
[[-120  148  -78  103   -4  117   18  225  142   43   -2 -438   56  -79
    78 -137 -167  -19 -120 -338   47    5  -33  -84 -131   24   48  -13
  -153]
 [-229  -56 -311  200  183  -58  -22 -104   20   51   64 -181   15   51
   198 -112  -94  132   71 -119 -218 -152   63    9  -73  -82  -13  -58
  -122]
 [-197  156 -118  200   36   53    8  258  120   66    4 -420  126   49
    15 -140 -193   50   28 -340  -31  -57   21  -75 -135  -17  112   22
  -103]
 [ 373  182  538 -136 -280  213 -103 -231  -96 -292   64  612 -111 -254
  -145  170  291 -225 -105  410  209  211   -7  -76  110  -80 -140 -107
   239]
 [-134   90  108   98   65  132   89  268   11  150   79 -133   48   71
   144   19   43  -46  -55 -132   -7  121   84    6  -58 -114   64  -72
   112]
 [-111 -100  -57  151   20  116   73  159  -33  177  100 -211    7   15
    10  -50  -74   -9   96 -220  -33   95  131  112  -62 -162  -90   20
  -116]
 [  38  320   49  -42  -50   64  -24  -74  193 -191  -66 -107    4 -234
   249  -36   62 -103 -357   43   71  -73 -130 -205  -55  110   42 -172
    40]
 [-209   41 -205  189  156 -169    7 -123  -29    3  108  -38  116  169
   213   -5 -102  272  268  112 -285 -284  161   27  -20  -99  -33   21
   149]
 [ 162  179  177 -111    0  -12 -200 -309 -105 -314  165  369  -77 -121
   135   98  -54  217  102  302  -50 -185    5 -131   44   68 -145   28
   233]
 [ -41  -61   40  -46  -37   36  -66 -320  -70 -129   53  -74   82  -73
    68 -236 -134   43    8  110  101   -9 -205   34   89   74 -184   88
   -65]
 [  34  227   31  140 -121 -140  -44 -429   67 -297  -79  358  138  -24
    13   20  219  -54   33  482 -120 -202   20  -97   74  -95   14 -149
   224]
 [ -19   67   -8  -78  130   20  -63 -195  -18 -103  124   44  -70 -112
   357    6  -22  124 -106  125  -58 -103  -42  -63    0   54 -112  -65
    88]
 [ -66  -71  177   78 -210  228  146   25   41  102  -97 -239  163  -73
  -142 -255  106 -377 -202  -76  280  351 -178  116   62 -119  -73  -50
  -168]
 [  32  -48  174   24  -54   58   82  -70 -133   38  140  174   24    4
    52   90   85    7  139  220  -13   64  141  128   67 -173 -199    7
   180]
 [-189  314 -217  244   32  -64   23   84  261  -55 -121 -300  143    2
   154  -85   -6  -25 -137 -138 -140 -202   24 -177 -138  -23  213 -159
   -17]
 [-310   65 -313  363  122  -29  125  277  141  214  -15 -400  122  148
    92  -64  -47   18   69 -326 -231  -87  198   20 -168 -200  152  -97
  -104]
 [ 155  -29  185  -17 -167   24   34 -257 -129 -104  121  282    2  -97
   -21   96   76    3  173  336    9   -6  125  108   98 -147 -293   25
   141]
 [-146   40  -40  149  -99  111   88   10  136   39 -119 -319  152  -48
   -31 -252   34 -246 -190 -143  120  132 -142    7  -19  -60   42  -88
  -179]
 [ -94  144  -87  186 -102   -7   78 -132  189  -71 -152 -139  153  -73
    34 -141  137 -214 -181   59   -2  -24  -66  -50  -19  -87   66 -176
   -61]
 [ -10   23 -273   86 -170 -152  185 -370  161  -76  -89 -265  113 -221
   221  -94   14  -57  -83  232  -83 -247   33   79   16  -73 -276  -90
  -115]
 [  71  -66  176   33 -126  230  135  280  -69  187  144 -150  -62 -112
   -55   75  -23  -93   52 -192  113  226  179  134  -52 -186 -205   32
   -59]
 [-114   80  -45  154  148  221   10  479   53  211  125 -275 -126  -30
   105   62  -64    2  -69 -500  -58  119  176  -57 -216 -118  105  -91
  -115]
 [-114  126  298   51   82  136 -156  -56  -93 -122   53  243  112  164
   -40 -131   65  -38   -9   98   79  161 -179 -102   73    3  177  -24
   207]
 [-169   48  -80   91  108   37 -122   -7  -16  -43   83 -209   68   59
    55 -192 -237  167  101 -188  -25  -75  -87  -63  -43   53   29   82
   -76]
 [-251  143  -50  314   27   99  124  542   98  246   27 -415  163  189
   -78  -37 -103  -12  127 -420  -76   53  202   11 -165 -191  185    6
    -9]
 [ -69   33  -38  180  -60   66   38  -96   74  -15  -67  -15   59  -47
   -23  -94  139 -191 -101   10  -10   72   -4   -2  -14 -144   28 -148
   -88]
 [-159  -33  114  198   14   20    0   30 -148   59  112   97  170  259
  -136  -55  -33   86  337   63  -71   44  114  101   50 -187    0   96
   160]
 [ -22  166 -178  -80   90   31  -88  -28  113 -106   97 -375  -87 -244
   359  -74 -285  210 -150 -214  -25 -222  -69 -145 -130  185 -111   18
  -130]
 [  -4  117  -30   92    2  141   47  149  120   46   17 -145  -95 -173
   146   52   79 -127 -212 -185  -10   67   89  -61 -127  -98   11 -182
   -94]
 [-157  142  -12   97  -71    4   69 -115  135  -61 -116 -248  223   -9
   103 -231   14 -130 -170   57   71  -16 -174  -39   31   15   41  -64
     0]
 [-170 -143  -99  231   -2  118   51  178  -44  187   78 -285   70   76
  -147 -148 -135  -13  182 -313  -16  118   98  125  -69 -183  -58   63
  -205]
 [-212  144  123  206   84  130   52  497  -13  194  114 -224  144  240
   -37    2 -109   72  172 -304  -44   85  160   -7 -108 -134  171   62
   139]
 [  72   47   55 -102  -45   56   53   82  -54   18  207 -201  -48 -157
   214   82 -224  206  105  -42    5 -103  134   50  -47   11 -302  126
    59]
 [ -85  -40  -39  135  -58   82  142   38   42  118    3 -181   54  -43
    55  -57   60 -134  -50  -58   -3   86   77   99  -27 -169  -96  -84
   -81]
 [ 137 -122   70 -161  -27  -47   14 -644 -133 -186  113  391  -91 -221
   340   44  185    5  -72  587  -34  -65  -38  105  176  -50 -385 -103
   143]
 [-108   73   52  108  -16  -12  105   54  -12   54   69  -92  146   90
    91   -7  -16   43  111   70  -52  -43   97   58    5 -114  -59   17
   155]
 [ 105  145  269  -82  -22   45 -103 -129 -126 -176  177  293  -10  -23
    85  101  -21  158  137  257    6  -61   40  -49   56    7 -122   60
   279]
 [  48  199  198  139 -275  -39   66 -175   40 -166  -73  161  232   19
  -182  -19  138 -132  108  335   35  -47   43    0   85 -139  -42  -26
   202]
 [ -31   15  209   81 -151  -41  126  -50 -131   14  113   75  226  148
   -63   15  -21   78  332  293  -10  -33  144  164  114 -166 -197  140
   276]
 [ 182  177  345   58 -167   83 -166 -380  -56 -337  -35  657   15  -59
  -205   32  325 -206  -28  441   69  108  -65 -120  124 -104   54 -161
   216]
 [ -41  174   31   34   28  148   62  364   85  112   97 -311  -40  -95
   189   59  -95   25 -104 -296    6   21  118  -62 -148  -32    0  -40
     0]
 [ 271    6   88  -62 -260  -37  177 -351  -23 -102   67  251  -76 -310
   170  232  221  -98   -7  484  -33  -89  226  137   76 -193 -433 -111
   138]
 [  44  -45   35   -7  -24  128   89  138  -50  123  166 -158  -91 -139
   133   87  -73   45   34 -125    8   48  170   90  -63 -111 -237   17
   -36]
 [ 163  153  268   52 -225  -17   58 -125  -84 -136   85  341   82  -24
   -86  190  126   12  231  393  -27  -65  220   50   69 -183 -177   11
   323]
 [ 241  185  295  105 -197   54 -169 -401  -48 -356  -23  737  -43 -108
  -246  127  362 -201   32  464   -3   47   50 -121   85 -167   20 -188
   206]
 [ -90   60 -159  209   35  107  -11   31  143   25  -56 -136  -51 -107
    40  -85  100 -177 -196 -219  -51   68   19  -73 -115 -118  105 -211
  -209]
 [ -29 -105   28  134 -197   90  173    9   -6  119    4 -202  112  -57
  -121  -94   11 -165   75  -24   83  130   84  178   21 -201 -209   19
  -116]
 [ -69  310    3   79   19    1  -83  -32  139 -176  -35  -62   78  -39
   137  -57  -12   24 -125    3  -38 -139  -67 -197  -66   59  139  -91
    94]
 [-189   26 -124   64   78  -28  -48  -71  -13  -37   86 -316  134   55
   128 -215 -290  210  121 -113  -40 -158  -90   -9  -18   75  -71  135
   -54]
 [ -50  -93  -34   85  160   69  -97  -84 -136   21  189  175 -127   13
   107   45   -9  128  133  -23 -144   11  122   26  -31 -121  -81  -33
     7]
 [ -14  251  134   -6  201  249 -256  208   41 -107  106   58 -191  -93
   144    3  -29   24 -240 -318   37  112  -96 -284 -149  101  240 -131
    -3]
 [ -15  212   87   89  -87  135   16  123  129  -46  -48 -157   60 -100
    10  -61   38 -148 -176 -120   91   70  -35 -103  -74  -29   80 -101
   -19]
 [  51   44  217   -8 -134   51  106 -195  -28  -56   16  169   86  -66
    91   11  204 -159  -83  337   77   87   -6   66  110 -115 -150  -89
   182]
 [ 208  132  352 -145  -30  247 -118   62 -101 -109  188  257 -188 -197
    79  152   41    0  -97   25  130  155   23  -91  -21    6 -113  -34
   137]
 [-165  131  -72  153   13   -2  223  222  126  173    7 -309  124   30
   257   41   52  -39  -69  -59  -99  -44  167   43  -80 -145    3 -103
   102]
 [-162   30  133  295  -10  111  -68   13  -45   -3  -31  190  157  224
  -280 -139  150 -166  116   -8   -6  199  -20   -2   31 -206  214  -77
    42]
 [-157 -100    4  137    2   31   43 -164  -56   40   19  -19  142   97
     7 -167   43  -71   59   94   -6   80  -52  105   71 -130  -56  -17
    -4]
 [ -64   71 -119   38   48   11   74  -93   99    3   11 -158  -12 -137
   317  -23   50  -37 -191   27  -69  -73   10  -19  -43  -33  -73 -144
   -19]
 [-163  151  100   62  132  128   33  277   36  104   87 -167   52   75
   214  -12  -15   19  -99 -163   -7   74   23  -58  -78  -26  115  -57
   127]
 [-146  212  -31  105  149  253 -170  426  120   31   60 -415  -70  -57
    38 -148 -246   38 -177 -642   70   94  -98 -227 -224  108  238  -21
  -223]
 [ -54  168  -49  -21   79    6 -136 -130   32 -170   79 -121    5  -83
   204 -104 -197  181  -30  -38  -30 -177 -101 -139  -45  142  -21   31
     5]
 [ -80  245  -61   87    2  -80  -56  -66   81 -153   30 -128  119    1
   126  -50 -150  170   73   39  -92 -254    9 -117  -45   50   13   31
   107]
 [-144   25  160  128   11  218  -90  323  -84   85  118 -232   99  141
  -218 -173 -242   54  171 -380  120  181  -45   -8  -60  -31   73  169
   -67]
 [-154 -140  -46  113  204  316 -269  139  -79   56  118 -187 -145  -14
  -137 -285 -225   -1  -44 -590  103  272 -188  -74 -117   33  111   27
  -400]
 [-130  102  -90  125  -74  -84  253  275   47  190  108 -455  186   61
   183   71 -210  195  241  -68 -123 -211  292  133  -72 -134 -198  128
   130]
 [ -88  -53   34   80  -64  -38  -21 -356  -82 -119   20   77  171   62
   -41 -198  -29   15  139  253   12  -36 -110   73  123  -48 -125   60
    40]
 [ -64   37  -31  233  -90  -21  176  140    6  131   57  -61  105   67
   -22  110   64  -12  211   35 -142  -49  308  118  -44 -280  -89  -33
   102]
 [ -37  100  113  139  -91  101  -75  -39    7  -99  -10   33  104   18
  -171 -130    0  -84   45  -24   68   75  -58  -49    3  -59   52   -7
   -19]
 [  76  132  341   -2 -100  104  104    6  -44  -12   58  292   48  -11
    91  145  269 -147  -63  317   48  138   97   32   74 -163  -57 -125
   326]
 [ -11   79  165 -110  225   57 -263 -321 -152 -233  185  395  -98    6
   264  -16    5  192  -20  235  -45  -38 -153 -138   69  113    7  -38
   218]
 [-136  122   47   -4   99   68 -124    0  -18  -85   88 -180   84   37
   124 -174 -226  162    5 -115   43  -53 -158  -97  -22  125   31   92
    31]
 [ -85  -84   32  180  -72  212  143  390  -20  268   95 -318   19    2
  -120  -25  -62 -106   85 -361   56  228  186  137 -101 -221  -77   25
  -157]]

[ -10 -108    7  116  184  404  125 -231 -278 -287  -29  428 -367  -67
  133  -45   44 -244  477 -300 -155   92 -144   24 -312    9 -228] : 19
[-166   -4  -52 -186  166   24 -258  187 -175  146   -8  417 -275  290
 -134  -90   81  215  135   65   41   16    2  131 -281 -104 -138] : 8
[  74  322  -82   42   53  170  233 -245   46  -83 -150   -3  257 -163
  118  -93   73  -37 -108   22  -42   13   -4  139  -34 -118   20] : 28
[  50  160 -103   62  144  247  207 -228  -97 -199 -180  209  -25  -41
  100  -52  100  -54  -52 -112 -106   53 -114   56 -136 -181  -36] : 57
[ 132 -211 -192  163  -88 -163 -136    3  169   61  145  -58 -134  217
  112   38 -193  -91   53   42  151 -215  259   99  -55   20   96] : 26
[  46   60 -219  -58  189   80  241 -270 -105   78  -27 -102  177  -71
   96 -222    3   71  137 -150   33  -36  126  195 -209   15 -270] : 14
[-222  259   78   59 -192  -84  129   21   84   90  356 -175  167   37
  120 -250 -251 -159  134    8 -131   99  239  264 -153  166  181] : 67
[-213  121 -220  -47  196 -175 -163  192 -117    2   23  188 -114  129
 -102  -70   48  209   69  153   25    5   54   62 -142  -78  -73] : 36
[-102  259 -245  289  -68 -134  186  -71  124 -348   65 -136   22  -10
  120  -17 -150 -129 -215   78 -175   73   63   46   52 -120  337] : 13
[-117  213  172 -293  242   34 -132  198 -206  414   15  323  193   92
  -67 -199  210  219  197   44  115  -90   37  113 -261   38 -346] : 59
[ -14  168 -141  -25   43  196   18 -137   -8 -124 -176  245 -150  121
   -3  -46   52   68 -158   44  -73  102  -79  160 -130 -267  106] : 11
[ 190 -122 -307  237  172  -81  108 -149    9 -181  -49  -29  -16  -26
  156   58   -6  -86   36  -88   94 -213   91  -69  -21  -49 -106] : 66
[ -83  283  -39  260   11 -126  189   22   52 -210  128  -71  195 -125
  166  -40  -56 -201  -23   21 -107  -40   69  -34   34   37  143] : 71
[-101 -139 -563  164  639 -240  -62   99 -382 -358 -135  260 -266 -122
  -70   94  226  197  359  -32   92 -131  -75 -263 -121  -42 -503] : 64
[-198  647  -11 -156 -144  -62  231  -31  162  193   24 -222  493   67
   10 -312  -60  181 -489  197 -139  172  123  359  -55 -166  304] : 50
[ 240 -163   18   85   67  175 -156  -60   17   17  -84  336 -166  101
  116  118   80 -130  167  -28  160 -225   19  -12  -96  -66 -103] : 5
[ -71  114   15 -132  413   50  -50   82 -301  175  -14  300  133 -161
  -10 -123  248  111  494  -33  124 -120    2   -7 -234  134 -533] : 51
[ 230  -52   62  110 -362  -15   58 -180  358  283  265 -312  231  128
  259 -116 -310 -250    8    6  131 -204  395  298  -50  141  216] : 55
[ 155    5 -428  140  474  -12  153 -186 -191 -251 -269  102   53 -220
   62   55  232  102  101  -67  116 -176  -59 -139  -46 -115 -380] : 54
[-179   20 -182   81  199 -162   22   34 -143   -2  250  -71   38 -148
   68 -162  -76  -46  547  -32   26  -39  209   88 -181  267 -281] : 37
[ 298   40  -97  -56  226  103  -69  -81   14  161 -284  239  160   20
   47   60  253  134 -105   69  251 -287    3    4  -28 -187 -221] : 21
[  -7  164   25  180 -185  363  127 -211   59 -385 -101  317 -330  144
  131   19  -79 -260 -192  -66 -279  204 -157  123 -113 -282  398] : 34
[   5  178 -297    4  368 -133   54    9 -132  -31 -169   83  171  -67
  -17  -33  206  221  -69   68   97 -133   -5  -51  -48 -134 -245] : 58
[ 438 -335   12   27 -215  415  -78 -356  203   94 -155  261 -317  345
  177   63 -102 -174  -97 -139  130 -161   69  226 -170 -233  127] : 1
[-167  244  247  132  142  118   38   84 -173  -65  214  237  113 -312
  153  -87   67 -305  624  -52  -77   -4   19  -13 -147  297 -218] : 12
[  14  191  134   18 -339   58  150 -151  249  223  254 -240  257  100
  193 -235 -274 -194  -35    5  -44    5  291  360 -115   94  259] : 44
[ 144 -235  -65  -53   91  171   -7 -176  -77  171   40  136 -123  121
  103 -114  -39  -40  329 -175  122 -135  144  177 -277   54 -272] : 10
[-158  146 -113    2  131  -93  111   18 -112   34  147  -24  107   10
   45 -197  -47   29  155  -46  -38   14  122  114 -187   68 -120] : 2
[-144  304 -177  197   96  -30  210  -85  -42 -290   43  -34   85 -192
  106  -82  -22 -115   76   15 -157   91   18   43  -37    0   59] : 52
[ -47 -117   67 -117    3   93 -222   89  -65  209  112  320 -244  291
  -11  -91  -46   11  236  -16   66  -50   97  180 -283    3  -92] : 23
[ 181  156  -48  170 -491  142  146 -276  446  -89   -9 -147  -19  314
  193  -21 -301 -207 -606   68 -124   49  141  308   34 -309  683] : 49
